Here is a tiny trained network, its code and every weight. The questions are about switching its units off for an input and a class, where a switched-off unit gives its printed mean instead of its output.

import numpy as np


def w(rows, s, z=0):
    codes = np.array(rows[::2]) - 128.0
    scale = np.full(codes.shape[1], s)
    scale[-1] = z or s
    return codes * scale


def norm(h):
    return h / np.sqrt((h * h).mean(-1, keepdims=True) + 1e-5)


def f(y):
    return y / 2 * (1 + np.tanh(0.7978845608 * (y + 0.044715 * y**3)))


def log_softmax(a):
    a = a - a.max(-1, keepdims=True)
    return a - np.log(np.exp(a).sum(-1, keepdims=True))


def net(x, mask):
    res = np.array(x, float).reshape(1, 6) / 4 @ E
    u = 0
    for l in range(4):
        y = f(norm(res) @ A[l][:, :-1].T + A[l][:, -1])
        res = res + np.where(mask[u : u + 4], y, B[l][:, -1]) @ B[l][:, :-1]
        u += 4
    return log_softmax(norm(res)[-1] @ U[:, :-1].T + U[:, -1])


A, B = {}, {}
E = w([
[124,205,193,193,103],'x0',
[57,205,25,101,198],'x1',
[173,44,33,179,72],'x2',
[253,2,113,203,199],'x3',
[196,193,127,97,83],'x4',
[171,203,169,25,177],'x5',
],0.0062)
A[0] = w([
[162,40,192,57,158,75],'L0N0',
[125,10,189,55,8,95],'L0N1',
[162,92,72,164,79,2],'L0N2',
[64,121,185,200,100,122],'L0N3',
],0.013,0.0038)
B[0] = w([
[242,174,64,252,107,207],'L0N0',
[213,160,110,202,184,254],'L0N1',
[131,141,103,38,90,186],'L0N2',
[170,126,30,184,237,220],'L0N3',
],0.012,0.0051)
A[1] = w([
[50,156,205,249,129,165],'L1N0',
[94,196,199,54,194,58],'L1N1',
[153,211,90,61,115,201],'L1N2',
[158,253,118,115,64,3],'L1N3',
],0.013,0.0024)
B[1] = w([
[155,91,144,179,171,185],'L1N0',
[117,104,225,10,55,218],'L1N1',
[154,163,213,122,118,253],'L1N2',
[69,159,190,94,154,237],'L1N3',
],0.011,0.0061)
A[2] = w([
[31,124,204,165,231,234],'L2N0',
[154,87,154,142,8,4],'L2N1',
[221,226,106,177,14,252],'L2N2',
[242,77,182,99,108,170],'L2N3',
],0.013,0.0021)
B[2] = w([
[175,84,231,119,165,201],'L2N0',
[161,152,116,128,114,132],'L2N1',
[95,55,202,111,212,254],'L2N2',
[190,139,120,248,92,218],'L2N3',
],0.014,0.0095)
A[3] = w([
[219,128,168,152,6,196],'L3N0',
[129,140,87,183,32,252],'L3N1',
[176,201,46,108,230,161],'L3N2',
[85,104,160,110,105,213],'L3N3',
],0.013,0.0018)
B[3] = w([
[50,80,148,131,249,254],'L3N0',
[136,145,102,43,171,136],'L3N1',
[138,65,170,139,154,229],'L3N2',
[113,27,146,110,151,175],'L3N3',
],0.012,0.0045)
U = w([
[106,185,78,130,61,2],'0',
[191,81,131,201,199,197],'1',
[78,133,215,16,124,163],'2',
[75,85,6,74,111,79],'3',
],0.014,0.006)

Each question gives the input, the list of numbers given to net, and the class t.
The units are the neurons (one row each of A and B). Each row of codes is followed by its name. A weight is (code - 128) times the scale printed after its matrix; where a second scale follows, it is the last column's (A, B and U).
mask holds one flag per neuron, layer by layer. A switched-off neuron (its flag False) gives its mean, the last column of its row in B, instead of its output. The means were averaged over made-up inputs and are rounded, as every weight is.
A unit's drop is (log p(t) with every unit on - log p(t) with that unit switched off) / (log p(t) with every unit on - log p(t) with every unit switched off).
The circuit of an input: a set's keep is (log p(t) with only the set's units on - log p(t) with every unit switched off) / (log p(t) with every unit on - log p(t) with every unit switched off). Starting from the 12 units with the biggest drops (on a tie, the unit counted first), units are removed one at a time, each time the one whose removal leaves the highest keep (on an exact tie, the one counted first), for as long as the keep stays at least 0.8.
circuit, biggest first: the units of the circuit, biggest drop first
most important unit: the unit with the biggest drop
top k neurons: the k neurons with the biggest drops, biggest first
top k neurons in layer l: the k neurons of layer l with the biggest drops, biggest first
drop when u is switched off: that unit's drop, to one decimal
input [-4,2,-4,1,0,3], class 2: circuit, biggest first : L0N3, L0N1
input [3,6,8,1,-3,-5], class 3: most important unit : L0N1
input [6,2,-2,5,2,5], class 2: circuit, biggest first : L0N3, L0N1, L0N0
input [-3,0,8,-8,2,-7], class 2: top 2 neurons : L0N2, L2N2
input [1,0,2,0,-2,-7], class 3: top 3 neurons in layer 1 : L1N2, L1N3, L1N0
input [8,-3,8,-7,6,1], class 2: top 2 neurons : L1N3, L2N3
input [-5,2,8,-3,7,4], class 2: top 2 neurons in layer 1 : L1N3, L1N0
input [-8,8,4,-8,-4,0], class 2: top 2 neurons in layer 0 : L0N3, L0N0
input [-8,-8,-4,-8,1,2], class 1: drop when L0N1 is switched off : 1.7
input [-2,5,5,1,8,-2], class 2: drop when L0N1 is switched off : 0.1
input [-4,2,2,7,-3,-7], class 3: drop when L2N0 is switched off : 0.3
